[[ 2.56 -0.18  0.24 -3.03]
 [-4.85 -3.01 -1.94  2.83]
 [ 1.84  1.50  2.24 -1.22]
 [ 1.08 -1.03 -0.07  3.15]
 [-1.89  0.41  5.16 -3.26]]
=>
[[ 2.56 -0.18  0.24 -3.03]
 [ 1.84  1.50  2.24 -1.22]
 [ 1.08 -1.03 -0.07  3.15]
 [-1.89  0.41  5.16 -3.26]
 [-4.85 -3.01 -1.94  2.83]]

[[ 2.77  4.47]
 [-0.86  4.45]
 [-1.90  0.15]
 [ 2.06  0.61]
 [ 0.06 -0.01]
 [ 1.98  6.30]
 [-2.42 -3.58]]
=>
[[ 2.77  4.47]
 [ 2.06  0.61]
 [ 1.98  6.30]
 [ 0.06 -0.01]
 [-0.86  4.45]
 [-1.90  0.15]
 [-2.42 -3.58]]

[[-4.05 -3.23 -2.66  3.43 -3.67 -1.40]
 [-1.57 -1.15 -3.53  3.37  3.92 -2.05]
 [-1.13 -0.21 -1.40  1.17 -1.96 -2.37]
 [-2.30  3.48  4.78 -0.70  0.53 -1.02]
 [-1.58 -0.44  0.91 -1.30 -3.03  4.53]
 [-4.40 -2.76  0.71  3.92  0.53  4.30]
 [ 0.19 -0.06  1.71  4.32  2.41 -4.76]
 [ 0.93 -4.18  2.19  3.16 -3.19  4.04]
 [-2.14 -0.25  3.70 -2.32 -1.88 -3.33]
 [ 1.71 -4.01  0.08  3.01 -1.20 -0.04]]
=>
[[ 1.71 -4.01  0.08  3.01 -1.20 -0.04]
 [ 0.93 -4.18  2.19  3.16 -3.19  4.04]
 [ 0.19 -0.06  1.71  4.32  2.41 -4.76]
 [-1.13 -0.21 -1.40  1.17 -1.96 -2.37]
 [-1.57 -1.15 -3.53  3.37  3.92 -2.05]
 [-1.58 -0.44  0.91 -1.30 -3.03  4.53]
 [-2.14 -0.25  3.70 -2.32 -1.88 -3.33]
 [-2.30  3.48  4.78 -0.70  0.53 -1.02]
 [-4.05 -3.23 -2.66  3.43 -3.67 -1.40]
 [-4.40 -2.76  0.71  3.92  0.53  4.30]]

[[-2.67 -0.01]
 [-5.04 -4.37]
 [ 0.55 -0.14]
 [ 0.40 -3.02]
 [ 3.48 -3.42]]
=>
[[ 3.48 -3.42]
 [ 0.55 -0.14]
 [ 0.40 -3.02]
 [-2.67 -0.01]
 [-5.04 -4.37]]

[[ 1.75 -0.06]
 [-2.36  1.20]
 [ 1.16 -5.66]
 [-4.38 -0.23]]
=>
[[ 1.75 -0.06]
 [ 1.16 -5.66]
 [-2.36  1.20]
 [-4.38 -0.23]]

[[ 0.01 -1.03]
 [-4.04  3.03]
 [ 3.87 -2.24]
 [-1.63  1.90]
 [-4.50  4.76]
 [-0.70  1.40]
 [-3.75  1.55]
 [ 0.72 -1.95]
 [ 1.80 -2.57]]
=>
[[ 3.87 -2.24]
 [ 1.80 -2.57]
 [ 0.72 -1.95]
 [ 0.01 -1.03]
 [-0.70  1.40]
 [-1.63  1.90]
 [-3.75  1.55]
 [-4.04  3.03]
 [-4.50  4.76]]

[[-2.24  6.34 -2.59 -3.08  3.01]
 [ 3.68 -1.18 -0.30 -1.73 -0.23]]
=>
[[ 3.68 -1.18 -0.30 -1.73 -0.23]
 [-2.24  6.34 -2.59 -3.08  3.01]]

[[ 0.02 -2.87  0.19 -0.11]
 [-0.03 -0.78 -0.12 -3.69]
 [ 0.52 -0.32  0.38  5.43]
 [ 0.06 -3.08  0.20  0.04]
 [-0.06 -0.66 -0.13 -4.46]]
=>
[[ 0.52 -0.32  0.38  5.43]
 [ 0.06 -3.08  0.20  0.04]
 [ 0.02 -2.87  0.19 -0.11]
 [-0.03 -0.78 -0.12 -3.69]
 [-0.06 -0.66 -0.13 -4.46]]

[[ 3.56  2.10  0.03  3.64 -6.29  1.10  0.98 -2.26]
 [ 2.71  0.85 -1.14  6.20 -5.98  1.73 -0.34 -1.85]
 [ 0.32  1.45 -1.36  4.94 -5.17  6.25 -3.60 -0.88]
 [ 2.07  0.22 -1.72  6.09 -5.92  4.61 -2.04 -3.68]
 [ 1.48  0.49 -1.91  5.78 -5.58  5.91 -3.18 -2.73]
 [-1.47  3.12  3.54 -1.84 -1.92  6.08 -4.14  2.26]]
=>
[[ 3.56  2.10  0.03  3.64 -6.29  1.10  0.98 -2.26]
 [ 2.71  0.85 -1.14  6.20 -5.98  1.73 -0.34 -1.85]
 [ 2.07  0.22 -1.72  6.09 -5.92  4.61 -2.04 -3.68]
 [ 1.48  0.49 -1.91  5.78 -5.58  5.91 -3.18 -2.73]
 [ 0.32  1.45 -1.36  4.94 -5.17  6.25 -3.60 -0.88]
 [-1.47  3.12  3.54 -1.84 -1.92  6.08 -4.14  2.26]]
